Below is a small trained network, with its code and all its weights. Each question gives an input and a class and asks what happens when units are switched off, that is, made to give their printed mean instead of their output.

import numpy as np


def w(rows, s, z=0):
    codes = np.array(rows[::2]) - 128.0
    scale = np.full(codes.shape[1], s)
    scale[-1] = z or s
    return codes * scale


def f(y):
    return y / 2 * (1 + np.tanh(0.7978845608 * (y + 0.044715 * y**3)))


def log_softmax(a):
    a = a - a.max(-1, keepdims=True)
    return a - np.log(np.exp(a).sum(-1, keepdims=True))


def net(x, mask):
    res = np.array(x, float).reshape(1, 8) / 4 @ E
    y = f(res @ A[0][:, :-1].T + A[0][:, -1])
    res = res + np.where(mask, y, B[0][:, -1]) @ B[0][:, :-1]
    return log_softmax(res[-1] @ U[:, :-1].T + U[:, -1])


A, B = {}, {}
E = w([
[152,214,80,52,244,125,221,115],'x0',
[117,76,159,179,80,130,75,127],'x1',
[107,86,180,6,186,255,103,229],'x2',
[173,143,106,146,158,143,132,155],'x3',
[131,119,128,128,141,127,118,119],'x4',
[217,57,220,96,88,117,229,84],'x5',
[154,113,125,152,158,136,117,126],'x6',
[99,107,150,129,92,125,101,106],'x7',
],0.0061)
A[0] = w([
[193,136,59,117,83,56,94,47,75],'neuron 1',
[52,157,109,193,136,202,142,107,35],'neuron 2',
[106,89,242,42,191,254,91,196,56],'neuron 3',
[38,166,74,172,132,155,111,174,74],'neuron 4',
[75,173,140,130,143,97,92,151,113],'neuron 5',
[211,81,143,50,63,108,150,86,45],'neuron 6',
[59,36,154,175,54,94,58,160,254],'neuron 7',
[169,137,251,119,95,120,190,137,81],'neuron 8',
],0.0076,0.0064)
B[0] = w([
[43,246,172,159,64,152,143,118,155],'neuron 1',
[191,197,185,186,57,92,2,61,123],'neuron 2',
[85,188,119,199,24,106,125,170,226],'neuron 3',
[183,150,184,20,171,28,44,136,158],'neuron 4',
[164,111,188,106,197,86,112,122,143],'neuron 5',
[195,131,151,152,129,35,70,173,146],'neuron 6',
[107,125,109,57,156,143,177,138,255],'neuron 7',
[164,73,215,83,170,131,35,108,158],'neuron 8',
],0.0095,0.0091)
U = w([
[83,212,150,182,69,116,119,132,2],'0',
[183,146,201,84,185,94,12,113,17],'1',
[105,118,102,82,153,133,166,134,214],'2',
[118,106,96,110,142,100,154,153,182],'3',
[125,144,111,90,137,158,132,111,190],'4',
[75,116,155,140,186,122,162,146,168],'5',
],0.011,0.0062)

Each question gives the input, the list of numbers given to net, and the class t.
The units are the neurons (one row each of A and B). Each row of codes is followed by its name. A weight is (code - 128) times the scale printed after its matrix; where a second scale follows, it is the last column's (A, B and U).
mask holds one flag per neuron, in row order. A switched-off neuron (its flag False) gives its mean, the last column of its row in B, instead of its output. The means were averaged over made-up inputs and are rounded, as every weight is.
A unit's drop is (log p(t) with every unit on - log p(t) with that unit switched off) / (log p(t) with every unit on - log p(t) with every unit switched off).
most important unit: the unit with the biggest drop
k most important neurons: the k neurons with the biggest drops, biggest first
drop when u is switched off: that unit's drop, to one decimal
input [7,-1,-8,-3,0,0,-2,-8], class 0: most important unit -> neuron 1
input [-7,3,-5,-4,1,-6,6,-7], class 2: 4 most important neurons -> [neuron 7; neuron 3; neuron 8; neuron 6]
input [-1,5,7,-2,-6,-6,0,-4], class 0: 3 most important neurons -> [neuron 3; neuron 8; neuron 2]
input [-3,-2,6,1,6,-5,-2,4], class 0: 2 most important neurons -> [neuron 3; neuron 8]
input [-3,-2,7,-5,0,-8,-3,8], class 1: 4 most important neurons -> [neuron 4; neuron 5; neuron 2; neuron 1]
input [4,-7,-8,3,-6,8,3,-5], class 0: 2 most important neurons -> [neuron 1; neuron 7]
input [3,-8,-3,-7,5,6,1,-4], class 1: 3 most important neurons -> [neuron 8; neuron 6; neuron 7]
input [1,8,-6,3,-4,8,-1,-4], class 1: 3 most important neurons -> [neuron 8; neuron 3; neuron 6]
input [0,0,4,3,5,7,0,-3], class 1: 4 most important neurons -> [neuron 8; neuron 6; neuron 7; neuron 1]
input [2,2,5,-2,-5,-5,1,-2], class 0: 2 most important neurons -> [neuron 3; neuron 7]
input [-7,-2,-6,6,1,-4,-5,8], class 3: 2 most important neurons -> [neuron 7; neuron 3]
input [-2,-6,-6,-3,4,8,4,-2], class 1: 3 most important neurons -> [neuron 8; neuron 3; neuron 6]
input [-4,6,-3,-3,-3,-3,3,5], class 3: 2 most important neurons -> [neuron 7; neuron 8]
input [-8,2,0,-4,3,-2,-7,5], class 2: most important unit -> neuron 7
input [-2,3,3,2,2,7,-2,3], class 1: drop when neuron 8 is switched off -> 1.3
input [-7,4,8,3,6,-6,3,-1], class 0: drop when neuron 3 is switched off -> 2.6
input [-3,-5,2,-3,-6,7,-6,1], class 1: drop when neuron 6 is switched off -> 0.2
